Below is a small trained network, with its code and all its weights. Each question gives an input and a class and asks what happens when units are switched off, that is, made to give their printed mean instead of their output.

import numpy as np


def w(rows, s, z=0):
    codes = np.array(rows[::2]) - 128.0
    scale = np.full(codes.shape[1], s)
    scale[-1] = z or s
    return codes * scale


def f(y):
    return np.maximum(y, 0)


def log_softmax(a):
    a = a - a.max(-1, keepdims=True)
    return a - np.log(np.exp(a).sum(-1, keepdims=True))


def net(x, mask):
    res = np.array(x, float).reshape(1, 7) / 4 @ E
    y = f(res @ A[0][:, :-1].T + A[0][:, -1])
    res = res + np.where(mask, y, B[0][:, -1]) @ B[0][:, :-1]
    return log_softmax(res[-1] @ U[:, :-1].T + U[:, -1])


A, B = {}, {}
E = w([
[221,136,214,97,27],'x0',
[129,124,128,130,129],'x1',
[131,130,126,129,127],'x2',
[128,124,133,120,133],'x3',
[84,2,199,245,85],'x4',
[58,102,118,49,11],'x5',
[129,64,179,36,198],'x6',
],0.0094)
A[0] = w([
[127,99,132,52,123,213],'n0',
[53,171,110,126,173,54],'n1',
[199,143,162,92,113,103],'n2',
[137,148,146,142,78,184],'n3',
[86,93,90,144,214,75],'n4',
[137,114,62,76,94,139],'n5',
[152,51,154,63,182,193],'n6',
[111,86,87,102,156,119],'n7',
[222,157,60,46,112,124],'n8',
[146,249,77,28,153,14],'n9',
[70,110,78,47,66,1],'n10',
[211,130,124,154,203,130],'n11',
[33,136,153,101,62,46],'n12',
[32,129,73,153,154,70],'n13',
],0.012,0.006)
B[0] = w([
[123,158,112,166,132,207],'n0',
[169,125,143,32,84,170],'n1',
[172,157,130,9,110,189],'n2',
[188,141,102,126,106,186],'n3',
[192,145,159,137,119,195],'n4',
[101,164,125,143,114,183],'n5',
[115,127,47,139,70,217],'n6',
[169,145,128,107,78,165],'n7',
[106,61,112,138,134,233],'n8',
[133,56,152,190,131,254],'n9',
[78,163,186,122,213,189],'n10',
[2,182,164,125,128,202],'n11',
[78,132,148,128,138,182],'n12',
[207,114,137,78,108,189],'n13',
],0.01,0.013)
U = w([
[123,137,74,140,141,247],'0',
[125,29,135,177,150,76],'1',
[180,146,140,81,142,58],'2',
[63,187,144,137,169,53],'3',
[117,153,7,156,130,179],'4',
],0.015,0.011)

Each question gives the input, the list of numbers given to net, and the class t.
The units are the neurons (one row each of A and B). Each row of codes is followed by its name. A weight is (code - 128) times the scale printed after its matrix; where a second scale follows, it is the last column's (A, B and U).
mask holds one flag per neuron, in row order. A switched-off neuron (its flag False) gives its mean, the last column of its row in B, instead of its output. The means were averaged over made-up inputs and are rounded, as every weight is.
A unit's drop is (log p(t) with every unit on - log p(t) with that unit switched off) / (log p(t) with every unit on - log p(t) with every unit switched off).
The circuit of an input: a set's keep is (log p(t) with only the set's units on - log p(t) with every unit switched off) / (log p(t) with every unit on - log p(t) with every unit switched off). Starting from the 12 units with the biggest drops (on a tie, the unit counted first), units are removed one at a time, each time the one whose removal leaves the highest keep (on an exact tie, the one counted first), for as long as the keep stays at least 0.8.
units of the circuit, in order: the units of the circuit, biggest drop first
unit that matters most: the unit with the biggest drop
k most important neurons: the k neurons with the biggest drops, biggest first
drop of u: that unit's drop, to one decimal
input [5,-1,8,-5,6,8,-8], class 3: 4 most important neurons	n12, n10, n9, n6
input [-3,0,8,3,-6,-1,8], class 4: unit that matters most	n6
input [5,-7,7,-2,-6,6,-6], class 1: units of the circuit, in order	n9, n8
input [5,-7,4,8,6,-3,2], class 0: 2 most important neurons	n9, n8
input [-6,6,-5,-2,-3,5,-4], class 2: units of the circuit, in order	n13, n1
input [-7,3,1,6,-3,4,4], class 2: units of the circuit, in order	n1, n13
input [-1,3,6,-6,4,7,5], class 3: units of the circuit, in order	n10, n9
input [-7,-2,-8,2,-3,-3,4], class 2: units of the circuit, in order	n1, n4
input [1,0,-4,5,-3,6,-3], class 3: 2 most important neurons	n10, n6
input [6,-8,-7,7,-7,-2,7], class 0: 4 most important neurons	n2, n6, n0, n11
input [2,2,1,-2,6,5,8], class 4: units of the circuit, in order	n6, n9
input [7,-8,4,4,6,-5,7], class 2: 2 most important neurons	n2, n9
input [-5,-4,5,-1,2,2,-4], class 2: units of the circuit, in order	n13, n6, n8
input [-7,7,-8,-3,0,5,2], class 2: unit that matters most	n13
input [3,1,4,-5,2,5,6], class 4: units of the circuit, in order	n6, n0
input [-2,2,-4,8,8,-6,5], class 0: 3 most important neurons	n9, n6, n8
input [1,-6,-1,7,4,3,5], class 0: 2 most important neurons	n9, n8
input [-7,-8,2,3,-7,3,0], class 1: 3 most important neurons	n9, n8, n2
input [-8,2,7,-8,4,-7,6], class 0: 2 most important neurons	n6, n11
input [1,2,-4,-5,-2,6,6], class 3: unit that matters most	n10
input [-4,5,-8,-3,-3,8,7], class 3: 2 most important neurons	n10, n12
input [2,0,3,-1,4,-6,3], class 3: 3 most important neurons	n11, n9, n8
input [-5,-7,-4,6,-4,-3,-6], class 0: 3 most important neurons	n2, n6, n9
input [-6,7,-2,-3,-7,7,4], class 1: 4 most important neurons	n9, n8, n11, n2
input [-1,3,-4,-6,5,-3,1], class 0: drop of n7	-0.1
input [-5,7,5,2,-1,-7,4], class 3: drop of n8	0.1
input [6,2,-4,-5,4,-8,3], class 3: units of the circuit, in order	n11
